Below is a small trained network, with its code and all its weights. Each question gives an input and a class and asks what happens when units are switched off, that is, made to give their printed mean instead of their output.

import numpy as np


def w(rows, s, z=0):
    codes = np.array(rows[::2]) - 128.0
    scale = np.full(codes.shape[1], s)
    scale[-1] = z or s
    return codes * scale


def f(y):
    return y / 2 * (1 + np.tanh(0.7978845608 * (y + 0.044715 * y**3)))


def log_softmax(a):
    a = a - a.max(-1, keepdims=True)
    return a - np.log(np.exp(a).sum(-1, keepdims=True))


def net(x, mask):
    res = np.array(x, float).reshape(1, 5) / 4 @ E
    y = f(res @ A[0][:, :-1].T + A[0][:, -1])
    res = res + np.where(mask, y, B[0][:, -1]) @ B[0][:, :-1]
    return log_softmax(res[-1] @ U[:, :-1].T + U[:, -1])


A, B = {}, {}
E = w([
[129,127,128,128,128,128],'x0',
[119,127,211,37,190,174],'x1',
[124,136,136,229,244,160],'x2',
[128,127,128,127,127,127],'x3',
[120,127,250,178,75,95],'x4',
],0.011)
A[0] = w([
[142,118,145,93,123,141,76],'n0',
[136,138,172,40,128,125,67],'n1',
[130,135,91,107,146,134,241],'n2',
[128,146,135,140,132,113,86],'n3',
[137,132,169,127,217,138,1],'n4',
[135,139,103,175,137,112,76],'n5',
[117,117,139,132,148,140,53],'n6',
[130,136,160,160,222,149,5],'n7',
[119,131,173,127,113,127,69],'n8',
[120,129,118,147,136,117,78],'n9',
[136,130,95,254,161,138,74],'n10',
[133,133,135,114,122,137,92],'n11',
[128,141,160,120,107,135,61],'n12',
[136,136,70,159,28,115,175],'n13',
[142,128,125,194,114,124,94],'n14',
[127,135,220,173,84,115,166],'n15',
[122,119,120,111,129,135,126],'n16',
[127,122,186,155,98,123,161],'n17',
[139,133,123,107,132,127,106],'n18',
[144,138,123,107,125,134,110],'n19',
[117,149,127,52,133,136,132],'n20',
[119,135,145,149,129,113,64],'n21',
[135,110,123,113,128,136,105],'n22',
[128,136,123,120,134,121,140],'n23',
[123,129,100,142,130,133,100],'n24',
[140,125,102,148,77,129,117],'n25',
[114,130,224,202,82,112,82],'n26',
[145,122,125,130,119,118,74],'n27',
[131,119,143,127,118,139,87],'n28',
[132,130,160,121,108,130,65],'n29',
[125,123,113,133,98,111,100],'n30',
[128,131,121,168,132,106,98],'n31',
[133,124,159,161,131,140,12],'n32',
[137,133,127,109,138,115,79],'n33',
[130,140,180,127,114,121,78],'n34',
[115,135,94,150,136,121,116],'n35',
[143,116,126,132,123,140,109],'n36',
[134,121,127,134,132,121,82],'n37',
],0.028,0.0087)
B[0] = w([
[105,125,135,122,131,156,153],'n0',
[58,119,139,129,125,186,202],'n1',
[152,113,45,132,126,158,201],'n2',
[145,134,127,134,116,149,131],'n3',
[195,143,113,124,121,63,208],'n4',
[57,110,149,123,134,119,170],'n5',
[142,138,138,137,117,112,140],'n6',
[183,182,104,130,129,63,230],'n7',
[89,174,136,144,124,119,162],'n8',
[114,128,136,132,130,136,138],'n9',
[48,103,129,130,127,207,255],'n10',
[123,115,141,134,116,129,133],'n11',
[96,166,142,134,132,126,150],'n12',
[196,153,111,122,139,40,225],'n13',
[173,145,101,122,118,210,177],'n14',
[90,141,230,129,131,97,237],'n15',
[143,108,118,114,114,135,141],'n16',
[106,128,188,132,127,103,197],'n17',
[144,99,132,140,127,129,139],'n18',
[140,94,130,120,135,127,140],'n19',
[161,9,127,136,122,129,194],'n20',
[158,121,130,135,134,153,141],'n21',
[144,108,128,133,120,132,135],'n22',
[133,121,115,119,131,133,134],'n23',
[88,143,135,136,133,110,151],'n24',
[159,139,129,127,131,93,167],'n25',
[254,76,142,117,123,202,237],'n26',
[133,136,135,127,117,121,127],'n27',
[117,134,144,134,130,120,132],'n28',
[94,169,143,119,144,125,150],'n29',
[149,143,127,129,132,110,150],'n30',
[132,133,120,121,139,171,159],'n31',
[166,130,141,118,121,172,149],'n32',
[141,104,142,129,135,124,130],'n33',
[81,175,141,130,136,111,170],'n34',
[71,150,130,110,120,106,164],'n35',
[133,135,126,154,107,130,126],'n36',
[123,144,127,87,126,138,124],'n37',
],0.066,0.024)
U = w([
[147,98,47,174,152,68,213],'0',
[112,8,175,148,133,254,253],'1',
[193,128,197,154,146,98,57],'2',
[26,69,221,160,135,184,8],'3',
[9,89,53,174,138,209,70],'4',
],0.0064,0.0044)

Each question gives the input, the list of numbers given to net, and the class t.
The units are the neurons (one row each of A and B). Each row of codes is followed by its name. A weight is (code - 128) times the scale printed after its matrix; where a second scale follows, it is the last column's (A, B and U).
mask holds one flag per neuron, in row order. A switched-off neuron (its flag False) gives its mean, the last column of its row in B, instead of its output. The means were averaged over made-up inputs and are rounded, as every weight is.
A unit's drop is (log p(t) with every unit on - log p(t) with that unit switched off) / (log p(t) with every unit on - log p(t) with every unit switched off).
The circuit of an input: a set's keep is (log p(t) with only the set's units on - log p(t) with every unit switched off) / (log p(t) with every unit on - log p(t) with every unit switched off). Starting from the 12 units with the biggest drops (on a tie, the unit counted first), units are removed one at a time, each time the one whose removal leaves the highest keep (on an exact tie, the one counted first), for as long as the keep stays at least 0.8.
units of the circuit, in order: the units of the circuit, biggest drop first
unit that matters most: the unit with the biggest drop
k most important neurons: the k neurons with the biggest drops, biggest first
drop of u: that unit's drop, to one decimal
input [8,-1,8,6,5], class 1: units of the circuit, in order => n26
input [6,1,-7,8,-6], class 1: 2 most important neurons => n7, n20
input [2,2,0,7,1], class 3: 2 most important neurons => n26, n13
input [8,-1,0,-8,-4], class 0: 3 most important neurons => n10, n1, n26
input [3,1,-2,-1,-5], class 1: 2 most important neurons => n7, n13
input [-8,6,0,2,6], class 3: 2 most important neurons => n1, n13
input [-7,0,0,3,-4], class 0: 3 most important neurons => n10, n26, n1
input [3,-5,0,6,-3], class 0: 2 most important neurons => n13, n1
input [-3,0,4,-8,3], class 1: 2 most important neurons => n13, n10
input [-1,-5,1,-1,-6], class 4: 2 most important neurons => n10, n7
input [3,7,-4,1,1], class 3: drop of n26 => 1.1
input [2,-7,2,-7,3], class 1: drop of n10 => 2.8
input [-4,4,-3,3,4], class 3: drop of n19 => 0.0
input [-5,-1,7,5,-3], class 4: unit that matters most => n10
input [2,-4,2,3,-1], class 4: drop of n26 => 0.2
